Below is a small trained network, with its code and all its weights. Each question gives an input and a class and asks what happens when units are switched off, that is, made to give their printed mean instead of their output.

import numpy as np


def w(rows, s, z=0):
    codes = np.array(rows[::2]) - 128.0
    scale = np.full(codes.shape[1], s)
    scale[-1] = z or s
    return codes * scale


def norm(h):
    return h / np.sqrt((h * h).mean(-1, keepdims=True) + 1e-5)


def f(y):
    return np.maximum(y, 0)


def log_softmax(a):
    a = a - a.max(-1, keepdims=True)
    return a - np.log(np.exp(a).sum(-1, keepdims=True))


def net(x, mask):
    res = np.array(x, float).reshape(1, 4) / 4 @ E
    u = 0
    for l in range(2):
        y = f(norm(res) @ A[l][:, :-1].T + A[l][:, -1])
        res = res + np.where(mask[u : u + 8], y, B[l][:, -1]) @ B[l][:, :-1]
        u += 8
    return log_softmax(norm(res)[-1] @ U[:, :-1].T + U[:, -1])


A, B = {}, {}
E = w([
[146,255,122,26,180,59,211],'x0',
[140,91,143,93,109,86,109],'x1',
[192,112,153,88,51,168,182],'x2',
[134,203,101,139,26,189,90],'x3',
],0.0082)
A[0] = w([
[70,1,168,178,218,158,106,252],'L0N1',
[66,203,215,125,135,139,64,242],'L0N2',
[170,183,144,175,90,65,233,126],'L0N3',
[193,139,50,77,61,114,188,129],'L0N4',
[92,199,128,57,124,124,167,149],'L0N5',
[124,122,104,32,142,251,157,145],'L0N6',
[163,171,169,125,167,87,154,30],'L0N7',
[124,108,154,178,150,17,213,220],'L0N8',
],0.0085,0.003)
B[0] = w([
[184,7,254,135,96,116,150,254],'L0N1',
[217,89,62,135,117,116,140,181],'L0N2',
[57,135,105,191,177,68,70,186],'L0N3',
[187,126,144,159,142,82,104,190],'L0N4',
[64,144,70,100,197,102,139,199],'L0N5',
[115,46,95,157,162,110,168,172],'L0N6',
[96,175,135,125,206,205,151,162],'L0N7',
[145,117,221,72,148,135,126,200],'L0N8',
],0.0081,0.0093)
A[1] = w([
[85,195,124,141,141,112,117,142],'L1N1',
[196,118,120,138,95,98,101,116],'L1N2',
[89,143,142,45,248,73,107,93],'L1N3',
[74,137,113,108,124,122,122,3],'L1N4',
[143,175,99,115,130,71,147,117],'L1N5',
[106,141,187,220,90,155,83,244],'L1N6',
[74,143,67,138,153,147,115,49],'L1N7',
[180,64,120,160,92,161,108,233],'L1N8',
],0.011,0.0022)
B[1] = w([
[152,106,111,118,150,80,119,164],'L1N1',
[114,113,108,171,110,100,113,173],'L1N2',
[116,186,176,91,163,155,132,252],'L1N3',
[163,94,75,144,87,92,121,133],'L1N4',
[114,154,137,54,188,7,111,176],'L1N5',
[140,120,83,163,145,111,91,196],'L1N6',
[129,123,96,131,132,120,129,153],'L1N7',
[137,118,127,164,136,149,141,236],'L1N8',
],0.013,0.011)
U = w([
[167,59,161,171,144,131,168,252],'0',
[134,138,60,51,177,63,169,216],'1',
[176,174,46,92,62,194,146,4],'2',
[122,162,183,82,193,115,177,216],'3',
[182,102,72,221,108,167,108,180],'4',
[2,127,100,105,69,170,229,4],'5',
],0.0099,0.0031)

Each question gives the input, the list of numbers given to net, and the class t.
The units are the neurons (one row each of A and B). Each row of codes is followed by its name. A weight is (code - 128) times the scale printed after its matrix; where a second scale follows, it is the last column's (A, B and U).
mask holds one flag per neuron, layer by layer. A switched-off neuron (its flag False) gives its mean, the last column of its row in B, instead of its output. The means were averaged over made-up inputs and are rounded, as every weight is.
A unit's drop is (log p(t) with every unit on - log p(t) with that unit switched off) / (log p(t) with every unit on - log p(t) with every unit switched off).
The circuit of an input: a set's keep is (log p(t) with only the set's units on - log p(t) with every unit switched off) / (log p(t) with every unit on - log p(t) with every unit switched off). Starting from the 12 units with the biggest drops (on a tie, the unit counted first), units are removed one at a time, each time the one whose removal leaves the highest keep (on an exact tie, the one counted first), for as long as the keep stays at least 0.8.
circuit, biggest first: the units of the circuit, biggest drop first
unit that matters most: the unit with the biggest drop
top k neurons: the k neurons with the biggest drops, biggest first
k most important neurons of layer l: the k neurons of layer l with the biggest drops, biggest first
drop of u: that unit's drop, to one decimal
input [1,-8,-6,5], class 1: most important neuron of layer 0 -> (L0N1)
input [2,2,6,4], class 1: circuit, biggest first -> (L0N1; L1N3)
input [4,-8,2,4], class 1: top 2 neurons -> (L0N1; L0N8)
input [3,2,2,8], class 1: top 2 neurons -> (L0N1; L1N5)
input [0,-2,2,2], class 4: top 2 neurons -> (L1N3; L0N6)
input [3,6,8,5], class 1: top 2 neurons -> (L0N1; L1N5)
input [3,-6,7,3], class 1: top 2 neurons -> (L0N1; L0N8)
input [2,-7,4,1], class 1: 2 most important neurons of layer 0 -> (L0N1; L0N8)
input [3,7,7,6], class 1: top 2 neurons -> (L0N1; L1N5)
input [4,-8,5,2], class 1: top 2 neurons -> (L0N1; L0N8)
input [-1,0,-8,1], class 4: 2 most important neurons of layer 1 -> (L1N3; L1N5)
input [-4,6,6,6], class 4: drop of L0N1 -> 0.2
input [-1,7,6,2], class 4: drop of L0N8 -> 0.1
input [-3,-5,-1,2], class 4: drop of L1N3 -> 0.0
input [4,3,7,8], class 1: unit that matters most -> L0N1
